Here is a tiny trained network, its code and every weight. The questions are about switching its units off for an input and a class, where a switched-off unit gives its printed mean instead of its output.

import numpy as np


def w(rows, s, z=0):
    codes = np.array(rows[::2]) - 128.0
    scale = np.full(codes.shape[1], s)
    scale[-1] = z or s
    return codes * scale


def norm(h):
    return h / np.sqrt((h * h).mean(-1, keepdims=True) + 1e-5)


def f(y):
    return y / 2 * (1 + np.tanh(0.7978845608 * (y + 0.044715 * y**3)))


def log_softmax(a):
    a = a - a.max(-1, keepdims=True)
    return a - np.log(np.exp(a).sum(-1, keepdims=True))


def net(x, mask):
    res = np.array(x, float).reshape(1, 6) / 4 @ E
    u = 0
    for l in range(2):
        y = f(norm(res) @ A[l][:, :-1].T + A[l][:, -1])
        res = res + np.where(mask[u : u + 5], y, B[l][:, -1]) @ B[l][:, :-1]
        u += 5
    return log_softmax(norm(res)[-1] @ U[:, :-1].T + U[:, -1])


A, B = {}, {}
E = w([
[159,146,7,139],'x0',
[45,88,78,160],'x1',
[86,140,133,152],'x2',
[135,196,99,131],'x3',
[95,90,133,138],'x4',
[114,253,172,143],'x5',
],0.0021)
A[0] = w([
[175,115,116,139,77],'L0N0',
[115,252,115,127,15],'L0N1',
[63,99,28,156,26],'L0N2',
[100,98,132,122,71],'L0N3',
[61,146,254,134,4],'L0N4',
],0.0078,0.0013)
B[0] = w([
[143,122,199,74,131],'L0N0',
[200,253,98,167,210],'L0N1',
[32,112,62,70,212],'L0N2',
[122,227,129,113,136],'L0N3',
[14,28,252,212,253],'L0N4',
],0.0072,0.0036)
A[1] = w([
[59,108,46,82,6],'L1N0',
[146,190,169,139,126],'L1N1',
[104,148,96,168,82],'L1N2',
[190,90,135,82,54],'L1N3',
[175,245,106,194,4],'L1N4',
],0.011,0.0011)
B[1] = w([
[66,114,41,44,252],'L1N0',
[140,55,59,103,175],'L1N1',
[223,23,215,15,148],'L1N2',
[164,219,178,73,153],'L1N3',
[235,103,45,254,252],'L1N4',
],0.011,0.0044)
U = w([
[28,101,36,15,173],'0',
[38,63,235,199,159],'1',
[197,234,188,50,4],'2',
[255,118,53,232,170],'3',
],0.0085,0.0019)

Each question gives the input, the list of numbers given to net, and the class t.
The units are the neurons (one row each of A and B). Each row of codes is followed by its name. A weight is (code - 128) times the scale printed after its matrix; where a second scale follows, it is the last column's (A, B and U).
mask holds one flag per neuron, layer by layer. A switched-off neuron (its flag False) gives its mean, the last column of its row in B, instead of its output. The means were averaged over made-up inputs and are rounded, as every weight is.
A unit's drop is (log p(t) with every unit on - log p(t) with that unit switched off) / (log p(t) with every unit on - log p(t) with every unit switched off).
The circuit of an input: a set's keep is (log p(t) with only the set's units on - log p(t) with every unit switched off) / (log p(t) with every unit on - log p(t) with every unit switched off). Starting from all 10 units, units are removed one at a time, each time the one whose removal leaves the highest keep (on an exact tie, the one counted first), for as long as the keep stays at least 0.8.
units of the circuit, in order: the units of the circuit, biggest drop first
k most important neurons: the k neurons with the biggest drops, biggest first
top k neurons in layer l: the k neurons of layer l with the biggest drops, biggest first
drop of u: that unit's drop, to one decimal
input [-7,0,-1,2,-8,-7], class 1: units of the circuit, in order : L1N4, L1N0
input [-1,0,-6,0,-8,-6], class 2: most important neuron : L0N4
input [-5,-6,-5,-1,-3,3], class 1: 2 most important neurons : L1N4, L1N0
input [0,-6,0,-5,3,-8], class 2: units of the circuit, in order : L0N4, L1N3
input [-6,-1,8,5,3,-8], class 1: units of the circuit, in order : L1N0, L1N4
input [-1,0,3,-4,4,-1], class 1: units of the circuit, in order : L1N0, L1N4
input [4,-5,7,-7,-6,-1], class 2: 2 most important neurons : L0N1, L0N4
input [7,0,1,7,4,-1], class 0: 2 most important neurons : L0N2, L1N0
input [-5,3,-6,-7,-1,-7], class 2: 3 most important neurons : L0N4, L1N3, L0N2
input [5,-7,-1,5,0,-6], class 2: top 2 neurons in layer 0 : L0N1, L0N2
input [-3,-8,-6,6,-6,-5], class 2: 2 most important neurons : L0N1, L1N3
input [4,1,-8,5,-4,-3], class 0: 3 most important neurons : L0N1, L1N0, L1N4
input [-4,-5,3,4,1,2], class 1: 2 most important neurons : L0N4, L1N4
input [5,-8,-3,4,7,-2], class 2: top 2 neurons in layer 1 : L1N3, L1N4
input [3,0,-7,-5,-5,-6], class 2: 4 most important neurons : L1N3, L0N4, L0N0, L0N2
input [3,-6,-5,6,1,-7], class 2: top neuron in layer 0 : L0N1
input [-3,-6,-1,1,-8,-8], class 2: top 2 neurons in layer 0 : L0N4, L0N1
input [-7,0,-7,5,-8,-5], class 2: drop of L0N4 : 0.6
input [-3,-1,-6,-7,5,2], class 1: drop of L0N4 : 0.0
input [-6,5,4,5,-7,-1], class 1: drop of L0N4 : 1.2
input [7,-7,-1,5,-1,-8], class 2: most important neuron : L1N3
